Below are the code and all the weights of a small trained network. Each question names an input and a target symbol and asks about switching units off, where a switched-off unit gives its printed mean instead of its output.

import numpy as np


def w(rows, s, z=0):
    codes = np.array(rows[::2]) - 128.0
    scale = np.full(codes.shape[1], s)
    scale[-1] = z or s
    return codes * scale


def f(y):
    return np.maximum(y, 0)


def softmax(a):
    e = np.exp(a - a.max(-1, keepdims=True))
    return e / e.sum(-1, keepdims=True)


def log_softmax(a):
    a = a - a.max(-1, keepdims=True)
    return a - np.log(np.exp(a).sum(-1, keepdims=True))


def net(x, mask):
    ids = ['ΠΦγδεζμτω'.index(c) for c in x.split()]
    T = len(ids)
    res = E[ids] + P[:T]
    u = 0
    for l in range(3):
        q, k, v = (res @ M[l].T for M in (Q, K, V))
        z = softmax(np.where(np.tri(T) > 0, q @ k.T / 2**0.5, -1e9)) @ v
        res = res + np.where(mask[u], z, O[l][:, -1]) @ O[l][:, :-1]
        u += 1
        y = f(res @ A[l][:, :-1].T + A[l][:, -1])
        res = res + np.where(mask[u : u + 8], y, B[l][:, -1]) @ B[l][:, :-1]
        u += 8
    return log_softmax(res[-1] @ U[:, :-1].T + U[:, -1])


Q, K, V, O, A, B = {}, {}, {}, {}, {}, {}
E = w([
[175,107,123,84,172,152,165],'Π',
[71,92,118,142,198,145,81],'Φ',
[146,34,154,161,60,92,127],'γ',
[108,91,63,105,54,110,62],'δ',
[109,209,167,232,216,189,50],'ε',
[217,207,49,126,154,130,138],'ζ',
[32,93,61,60,133,178,130],'μ',
[118,125,252,148,191,178,128],'τ',
[136,58,133,7,191,156,103],'ω',
],0.015)
P = w([
[183,81,115,168,176,97,178],'0',
[179,69,141,186,156,136,153],'1',
[81,255,84,128,148,14,149],'2',
[166,67,157,124,172,200,142],'3',
[72,243,128,142,126,56,142],'4',
[148,64,183,99,182,249,133],'5',
[33,238,179,117,129,98,147],'6',
[228,88,141,156,190,170,120],'7',
[32,232,211,128,128,84,136],'8',
[172,57,129,111,159,197,140],'9',
],0.0077)
Q[0] = w([
[186,208,84,183,98,54,241],'0.h0',
[71,105,184,145,115,200,2],'0.h0',
],0.0059)
K[0] = w([
[180,205,129,101,104,2,153],'0.h0',
[64,59,119,162,104,222,90],'0.h0',
],0.0061)
V[0] = w([
[139,36,124,93,99,174,3],'0.h0',
[31,209,17,202,180,182,127],'0.h0',
],0.0046)
O[0] = w([
[197,99,2,92,140,57,129,254],'0.h0',
[124,118,158,145,151,221,36,168],'0.h0',
],0.0088,0.0018)
A[0] = w([
[170,115,131,72,91,157,115,239],'0.n0',
[146,201,145,65,118,151,150,251],'0.n1',
[187,54,146,126,156,123,74,123],'0.n2',
[77,122,156,144,76,46,95,76],'0.n3',
[2,96,114,140,155,123,63,239],'0.n4',
[128,91,119,146,179,225,185,161],'0.n5',
[116,131,135,114,89,91,89,79],'0.n6',
[141,38,146,156,164,118,156,130],'0.n7',
],0.0096,0.0012)
B[0] = w([
[253,190,62,123,92,99,225,180],'0.n0',
[93,140,185,186,130,129,76,175],'0.n1',
[126,85,177,66,138,150,136,228],'0.n2',
[77,175,190,92,151,210,168,156],'0.n3',
[224,220,161,129,119,153,87,247],'0.n4',
[102,134,83,107,230,181,176,254],'0.n5',
[106,36,165,87,247,171,100,143],'0.n6',
[64,84,175,87,201,117,194,213],'0.n7',
],0.0067,0.0064)
Q[1] = w([
[1,117,172,109,165,98,70],'1.h0',
[115,186,170,54,135,127,133],'1.h0',
],0.0072)
K[1] = w([
[104,149,199,33,82,183,160],'1.h0',
[115,159,3,74,244,124,201],'1.h0',
],0.0057)
V[1] = w([
[48,174,207,2,135,76,134],'1.h0',
[115,81,148,249,129,86,79],'1.h0',
],0.005)
O[1] = w([
[18,169,254,72,20,194,17,176],'1.h0',
[117,105,213,65,74,207,78,3],'1.h0',
],0.0093,0.0066)
A[1] = w([
[123,55,115,98,49,118,140,255],'1.n0',
[113,140,80,137,64,211,176,68],'1.n1',
[159,128,117,181,125,153,33,36],'1.n2',
[150,49,154,97,197,169,77,123],'1.n3',
[195,101,130,201,131,146,211,202],'1.n4',
[27,194,114,246,229,53,75,112],'1.n5',
[170,25,105,2,169,228,156,68],'1.n6',
[251,39,170,141,152,170,246,64],'1.n7',
],0.0061,0.0025)
B[1] = w([
[230,135,214,106,174,164,60,148],'1.n0',
[127,192,107,213,138,133,44,134],'1.n1',
[86,208,109,91,75,144,101,150],'1.n2',
[39,134,53,75,151,165,40,208],'1.n3',
[176,123,192,3,116,221,137,173],'1.n4',
[96,49,111,131,47,137,138,235],'1.n5',
[116,190,45,96,101,37,102,254],'1.n6',
[104,221,127,35,82,86,140,219],'1.n7',
],0.0069,0.0094)
Q[2] = w([
[66,62,31,227,133,79,110],'2.h0',
[255,99,111,140,111,100,148],'2.h0',
],0.005)
K[2] = w([
[133,126,150,220,254,85,88],'2.h0',
[189,174,179,186,13,76,152],'2.h0',
],0.0058)
V[2] = w([
[175,135,169,49,28,171,169],'2.h0',
[61,152,90,156,95,136,253],'2.h0',
],0.0062)
O[2] = w([
[196,215,207,164,59,142,81,252],'2.h0',
[112,255,125,172,149,112,202,38],'2.h0',
],0.0095,0.0012)
A[2] = w([
[174,226,169,116,110,99,164,95],'2.n0',
[223,105,103,121,47,66,142,147],'2.n1',
[84,36,78,133,144,229,105,182],'2.n2',
[253,254,9,101,123,131,135,252],'2.n3',
[145,207,143,92,48,24,137,20],'2.n4',
[137,133,65,128,108,85,84,95],'2.n5',
[76,132,122,200,107,113,146,99],'2.n6',
[51,181,140,98,126,191,180,174],'2.n7',
],0.0061,0.0032)
B[2] = w([
[151,130,93,64,64,161,186,166],'2.n0',
[245,93,93,105,111,66,117,150],'2.n1',
[217,116,111,48,119,211,119,172],'2.n2',
[138,127,149,228,175,149,175,249],'2.n3',
[112,131,55,66,82,126,130,175],'2.n4',
[99,29,43,183,109,127,111,157],'2.n5',
[50,104,60,64,131,92,205,138],'2.n6',
[213,173,177,189,183,1,94,197],'2.n7',
],0.0073,0.015)
U = w([
[102,186,162,120,90,155,237,29],'Π',
[77,24,130,79,116,172,170,113],'Φ',
[135,146,185,81,29,135,136,162],'γ',
[228,83,169,197,117,45,64,176],'δ',
[163,119,195,141,137,229,96,161],'ε',
[193,148,209,194,100,213,195,143],'ζ',
[91,68,111,228,176,151,207,251],'μ',
[91,194,221,105,178,46,44,71],'τ',
[3,100,77,89,58,52,205,1],'ω',
],0.0064,0.0029)

Each question gives the input, a string of symbols that net reads in full, and the target symbol t.
The units are the heads (2 rows each of Q, K, V and O) and the neurons (one row each of A and B). Each row of codes is followed by its name. A weight is (code - 128) times the scale printed after its matrix; where a second scale follows, it is the last column's (O, A, B and U).
mask holds one flag per unit, layer by layer, with each layer's heads first. A switched-off unit (its flag False) gives its mean, the last column of its rows in O or B, instead of its output. The means were averaged over made-up inputs and are rounded, as every weight is.
A unit's drop is (log p(t) with every unit on - log p(t) with that unit switched off) / (log p(t) with every unit on - log p(t) with every unit switched off).
The circuit of an input: a set's keep is (log p(t) with only the set's units on - log p(t) with every unit switched off) / (log p(t) with every unit on - log p(t) with every unit switched off). Starting from the 12 units with the biggest drops (on a tie, the unit counted first), units are removed one at a time, each time the one whose removal leaves the highest keep (on an exact tie, the one counted first), for as long as the keep stays at least 0.8.
units of the circuit, in order: the units of the circuit, biggest drop first
unit that matters most: the unit with the biggest drop
top k neurons: the k neurons with the biggest drops, biggest first
k most important neurons of layer l: the k neurons of layer l with the biggest drops, biggest first
input Φ μ ω μ τ, target μ: units of the circuit, in order => [2.h0 1.n7 1.n6]
input Π Π τ, target Π: units of the circuit, in order => [2.h0 0.h0 2.n0]
input Φ Π τ τ Φ τ μ, target τ: units of the circuit, in order => [2.n7 1.h0]
input μ Π Π, target μ: top 2 neurons => [1.n7 0.n4]
input μ τ Φ ω τ ω Φ, target ω: units of the circuit, in order => [1.n5 2.n3]
input μ ε μ ε Π Φ μ, target ε: units of the circuit, in order => [0.n4 0.h0 1.n6]
input ω ε ζ μ ε Π Φ, target μ: units of the circuit, in order => [1.n7 2.h0]
input γ γ μ τ ω, target γ: top 4 neurons => [0.n5 1.n3 2.n7 2.n3]
input μ τ ε τ μ, target τ: 3 most important neurons of layer 0 => [0.n0 0.n4 0.n5]
input Φ ε Π, target Φ: 2 most important neurons of layer 0 => [0.n0 0.n4]
input ω τ ε, target ω: top 2 neurons => [1.n5 2.n6]
input Π Π γ, target Π: units of the circuit, in order => [2.h0 0.n3 0.h0]
input τ τ δ, target τ: top 2 neurons => [0.n3 0.n6]
input τ γ ε ω ω ω, target ω: units of the circuit, in order => [1.n6 0.h0]
input μ δ μ μ τ Φ γ τ τ Φ, target Φ: top 2 neurons => [1.n3 2.n2]
input Π δ Π ζ ω τ μ τ γ, target τ: unit that matters most => 0.n3
input μ Π ε, target μ: units of the circuit, in order => [1.h0 1.n7 2.h0]
input Φ ζ μ δ, target δ: top 2 neurons => [2.n1 0.n5]
input τ γ Φ ω ζ δ ε τ ω Π, target Π: unit that matters most => 0.n0
input μ Π ζ, target μ: units of the circuit, in order => [1.n7 1.h0 2.h0]
input μ Φ Π γ, target γ: unit that matters most => 1.n7
input ω μ ε Φ ε Φ Π Π γ, target Φ: top 2 neurons => [0.n0 2.n3]
input γ γ μ, target γ: 2 most important neurons of layer 0 => [0.n5 0.n4]
input τ τ Π, target τ: units of the circuit, in order => [1.h0 0.h0 2.n7]
